[100 = 0]
[100  93 109 116  97  60 104  87 121  93  99 122 105 110 100 103  93  98
  84  46 103  99  80  95 102 102 101 100  92  99  97  91 102 100 100  97
 102  98 101 108 118 108  90  96 100 104] -> <10>
[101 106  99  86 102 152  96 117 101 103 102  86  95  86 100  96 121 103
 111  79  97 101 101 100 110  98 101  99 138 102 101 116 111  96 100 100
  99 100  82 101  89  86 101 122 106  98] -> <10>
[100 101 113 113 110 112  99  94  93 103  95 120  90  66 103  96  80  80
  95   0 123 101 106  89  84  99 101 108 128  93 103 130 105 100  99  95
 101  95  92  69 101 107  92 105 113  97] -> <14>
[101 100 104  97  90  93 104  98 112  98  99 105 101 106  98 102  98 100
  91  78  99 111  87  98  88 101 100 105  77 100 101 100  92 100  99  97
  99 100 106 104 101 109  96  92 101  98] -> <14>
[111  98 102 108 102  77 113  98 106  91  98 117  98  93 100 101  84  93
 100  31 101 104  96  96  93 103  99  93 103 100 100 101  91  99  99 107
 101  99 109  94 101 103  94  96 101 100] -> <10>
[ 95 104 104  99 109 117 107  93  78  92  96  98  96  85 104  97 101  95
 105  58 102  87 120 101  80 101 100  95 115 101 105 109 110  97 100 111
 100 102  91  77  97  93 108 111 108  94] -> <14>
[103  96  97  98  85  76 101  96  95 107  99  99 106 118 100 100 100  96
  92  67  97  98  87  94  97  98 101 114  93  99  99  91  93  98 100  92
  98  97 104 109 106 103  86  86  98  97] -> <14>
[ 99 100  92  92  95 101  88 103 107 103  99  98 105 121 100 100 119 105
  97 119  88 104 101 100  75  95 102 120  80  99  97  86 104  99 100  92
  98  97  99 128  95 110  85  98  96  97] -> <10>
[ 86  98 101  79 104 101  70 104  96 131 101  61 107 103 100 100 141 115
 106 200  74 102  94 107  64  91 103 107  83  99  93  77 115  99 101  95
  94  96 104 138 103 100  88  95 100 100] -> <14>

[129 113  93  99 131 136 101 106 102 107  19  88  96  94  99 109 103  89
  80  97 113  72 136] -> <47>
[109  97  89 108 110 144 104  98 108 105  59 109  83  95 100  97  97  98
  80 108 103  91 145] -> <46>
[125 115  97  98 131 133  99 106  98 106  61  80  95  93  97 111 101  90
  91  93 108  66 112] -> <46>
[100 106 116  99 137 127  91 108  94 100 147  80  88  96  97 116  97  96
 109  83  96  58  92] -> <46>
[129 100 100 107 115 172  97  98 104 104  44 100  84  93  99 106  97  93
  78  99 106  85 144] -> <46>
[133  99  90 100 134 194  97 108  95 109   0  84 115  77  99 110  96  87
  83  86 105  47 144] -> <47>
[ 90  82  71 103  99 166 102 100 101 104  42 102 139  81 101  96  91  99
  95  90  81  71  80] -> <46>
[ 99  99 110 103 121 133  98 103 102 101 153  88  86  97  98 104  96 108
 103  91  90  67  87] -> <46>
[114 113 122  89 118 133  90 117  74  99  52  64 120  96  97 121 105  94
  98  66 105  58 130] -> <47>
[ 90  93  85  99 117 164 109 108  97 106  56  82 133  82  95  99  98 104
 111  86  85  51  35] -> <47>
[ 97 114 110  88 119 100 105 113  91 103  60  60 127  93  95 108 107  98
  97  77 102  69  59] -> <47>
[ 88  98 104 100 122 152 103 108  95 103 106  78 122  91  96 105  99 105
 106  82  90  57  34] -> <46>
[ 97 101 115 103 129 132  93 106  99  97 160  87  85  96  98 108  97 105
 106  86  91  65  93] -> <46>
[112 108 141 101  76 105  98 104  94 100  67  92  92 106 100 106 109 101
  75  87 109 102 163] -> <47>
[ 90  99 112 100 117 158  96 107  90  99 161  80 105  93  98 107  94 107
 112  75  83  44  77] -> <47>
[121 110  96 100 133 136  98 104 102 106  86  85  91  93  96 107  99  94
  97  97 103  63  95] -> <46>
[118 115 123  99 109 129  88 108  87  99  88  87  88 102  98 119 103  97
  88  82 108  88 200] -> <47>
[117 108 118 102 100 149  92 107  91 100  66  84  91 101  98 111 103  98
  81  82 105  79 155] -> <47>
[131 120 107  95 136 128  92 112  88 102  29  63 106  93  92 120 102  88
 103  90 110  65  88] -> <47>
[102 112 124  86 122 103  93 118  79  99 105  63 120  96  97 121 105 101
 112  64  97  60  87] -> <47>
[108 114 105  93 103  83 106 109  92 105  53  61 119  97  95 102 108  95
  91  88 107  87  71] -> <47>
